Below is a small trained network, with its code and all its weights. Each question gives an input and a target symbol and asks what happens when units are switched off, that is, made to give their printed mean instead of their output.

import numpy as np


def w(rows, s, z=0):
    codes = np.array(rows[::2]) - 128.0
    scale = np.full(codes.shape[1], s)
    scale[-1] = z or s
    return codes * scale


def norm(h):
    return h / np.sqrt((h * h).mean(-1, keepdims=True) + 1e-5)


def f(y):
    return np.maximum(y, 0)


def softmax(a):
    e = np.exp(a - a.max(-1, keepdims=True))
    return e / e.sum(-1, keepdims=True)


def log_softmax(a):
    a = a - a.max(-1, keepdims=True)
    return a - np.log(np.exp(a).sum(-1, keepdims=True))


def net(x, mask):
    ids = ['Σβδμξτω'.index(c) for c in x.split()]
    T = len(ids)
    res = E[ids] + P[:T]
    q, k, v = (norm(res) @ M[0].T for M in (Q, K, V))
    z = softmax(np.where(np.tri(T) > 0, q @ k.T / 3**0.5, -1e9)) @ v
    res = res + np.where(mask[0], z, O[0][:, -1]) @ O[0][:, :-1]
    y = f(norm(res) @ A[0][:, :-1].T + A[0][:, -1])
    res = res + np.where(mask[1:13], y, B[0][:, -1]) @ B[0][:, :-1]
    return log_softmax(norm(res)[-1] @ U[:, :-1].T + U[:, -1])


Q, K, V, O, A, B = {}, {}, {}, {}, {}, {}
E = w([
[109,80,84,70,53,126,73,176,102],'Σ',
[155,91,96,179,215,84,64,75,133],'β',
[29,67,157,124,164,116,121,115,199],'δ',
[114,90,110,162,193,35,182,149,62],'μ',
[151,70,92,136,189,151,176,82,215],'ξ',
[149,151,139,253,152,214,108,155,153],'τ',
[65,157,189,206,145,110,79,127,42],'ω',
],0.014)
P = w([
[170,183,176,93,154,91,103,169,148],'0',
[139,139,121,139,63,96,133,86,140],'1',
[159,137,190,160,73,54,119,155,190],'2',
[126,166,112,73,157,135,109,135,121],'3',
[191,189,233,27,192,100,109,184,141],'4',
[105,116,68,163,56,120,145,87,132],'5',
[189,136,207,85,46,107,128,51,119],'6',
[87,162,76,95,161,145,121,156,131],'7',
[124,225,68,126,7,71,139,31,143],'8',
[119,91,137,73,191,210,136,135,72],'9',
[45,232,17,66,149,148,116,116,111],'10',
[134,54,162,192,54,125,147,100,132],'11',
[47,110,78,173,115,154,144,133,121],'12',
],0.011)
Q[0] = w([
[189,47,207,149,85,119,132,119,121],'H0',
[67,7,81,198,121,175,118,112,86],'H0',
[153,156,155,152,58,73,130,82,155],'H0',
],0.015)
K[0] = w([
[172,76,215,71,247,169,93,236,112],'H0',
[59,146,39,90,200,210,121,118,69],'H0',
[200,94,240,74,118,147,126,98,96],'H0',
],0.011)
V[0] = w([
[114,81,158,111,205,3,188,107,69],'H0',
[7,136,251,146,171,134,204,133,143],'H0',
[173,113,115,54,74,51,226,121,168],'H0',
],0.006)
O[0] = w([
[33,165,122,109,177,108,140,112,139,252],'H0',
[89,126,3,160,147,198,112,191,121,53],'H0',
[114,42,115,203,128,175,146,149,113,20],'H0',
],0.013,0.0031)
A[0] = w([
[118,57,121,58,101,174,154,106,237,188],'N0',
[221,138,86,151,201,152,213,83,227,119],'N1',
[134,183,235,101,116,95,180,79,156,144],'N2',
[161,174,117,106,189,94,52,119,151,252],'N3',
[111,148,160,160,95,108,100,172,44,192],'N4',
[159,167,168,149,83,162,66,168,155,81],'N5',
[98,139,149,129,92,119,78,178,79,106],'N6',
[254,206,114,76,83,119,146,133,141,55],'N7',
[123,111,61,73,123,39,183,178,72,169],'N8',
[123,180,97,124,173,180,80,95,107,187],'N9',
[223,89,212,136,87,119,153,93,90,80],'N10',
[104,47,85,137,112,167,151,201,155,122],'N11',
],0.009,0.0034)
B[0] = w([
[81,52,93,139,205,103,140,110,56,175],'N0',
[234,112,203,178,55,126,152,21,80,195],'N1',
[105,202,123,143,117,234,150,211,79,239],'N2',
[116,118,142,125,23,109,93,68,154,250],'N3',
[148,130,184,120,109,136,233,51,88,154],'N4',
[141,99,80,90,186,155,130,150,142,147],'N5',
[145,122,173,57,80,129,132,77,95,142],'N6',
[1,28,107,108,87,174,161,234,95,163],'N7',
[242,106,131,167,162,97,105,146,120,152],'N8',
[176,149,146,146,101,124,101,103,224,185],'N9',
[134,177,27,140,229,35,95,207,150,164],'N10',
[200,134,154,104,101,231,150,150,111,154],'N11',
],0.0082,0.011)
U = w([
[164,171,74,128,199,26,159,166,52,130],'Σ',
[83,230,176,93,97,111,147,94,39,57],'β',
[158,200,55,166,118,207,136,173,146,76],'δ',
[1,98,102,99,179,93,161,135,167,253],'μ',
[153,21,181,138,121,125,209,56,129,108],'ξ',
[131,87,85,46,36,95,113,175,51,38],'τ',
[142,153,87,114,113,38,17,64,151,181],'ω',
],0.0074,0.0013)

Each question gives the input, a string of symbols that net reads in full, and the target symbol t.
The units are the heads (3 rows each of Q, K, V and O) and the neurons (one row each of A and B). Each row of codes is followed by its name. A weight is (code - 128) times the scale printed after its matrix; where a second scale follows, it is the last column's (O, A, B and U).
mask holds one flag per unit, heads first, then neurons. A switched-off unit (its flag False) gives its mean, the last column of its rows in O or B, instead of its output. The means were averaged over made-up inputs and are rounded, as every weight is.
A unit's drop is (log p(t) with every unit on - log p(t) with that unit switched off) / (log p(t) with every unit on - log p(t) with every unit switched off).
The circuit of an input: a set's keep is (log p(t) with only the set's units on - log p(t) with every unit switched off) / (log p(t) with every unit on - log p(t) with every unit switched off). Starting from the 12 units with the biggest drops (on a tie, the unit counted first), units are removed one at a time, each time the one whose removal leaves the highest keep (on an exact tie, the one counted first), for as long as the keep stays at least 0.8.
units of the circuit, in order: the units of the circuit, biggest drop first
k most important neurons: the k neurons with the biggest drops, biggest first
drop of u: that unit's drop, to one decimal
input β ξ ξ δ β ξ ξ Σ δ, target ξ: 4 most important neurons	N2, N11, N10, N7
input ξ δ ω, target ξ: 3 most important neurons	N4, N2, N10
input μ Σ β ξ ω Σ, target ξ: 2 most important neurons	N2, N4
input Σ β τ, target Σ: 2 most important neurons	N10, N3
input δ β τ β δ β μ ξ ω ω, target ξ: units of the circuit, in order	H0, N2
input τ Σ β β τ ω Σ ω, target ω: units of the circuit, in order	H0, N2
input ξ β τ Σ ξ, target τ: units of the circuit, in order	H0, N7
input β β ξ β ξ τ ξ β δ, target μ: 3 most important neurons	N1, N3, N0
input δ ω τ β ω ξ τ, target ω: units of the circuit, in order	H0, N2, N9
input β β β β β Σ Σ Σ τ δ, target Σ: units of the circuit, in order	H0, N10, N3
input τ ξ ω ξ τ β μ β ξ δ, target β: units of the circuit, in order	H0
input β β ξ τ ω μ, target τ: units of the circuit, in order	H0, N7
input τ τ μ τ ξ β ξ ξ β μ ξ ω, target μ: 3 most important neurons	N1, N2, N3
input β μ β ξ β ξ τ Σ τ δ ω Σ, target δ: units of the circuit, in order	H0
input β ω β β ω β ξ τ δ, target μ: units of the circuit, in order	N1, H0
input Σ τ Σ ξ Σ, target Σ: units of the circuit, in order	H0, N10
input τ β β τ β ξ Σ δ Σ β ξ μ, target Σ: 3 most important neurons	N8, N1, N3
input ω ξ ξ β τ, target ξ: 2 most important neurons	N2, N10
input Σ β ω β μ, target ω: 2 most important neurons	N2, N3
input ω β β β β Σ β β ω β τ Σ, target β: most important neuron	N2
input β ω ξ ξ μ ω Σ ξ, target ω: drop of N10	-0.1
input ω β τ τ β, target τ: drop of H0	0.8
input δ τ ξ β β, target ξ: drop of N10	0.2
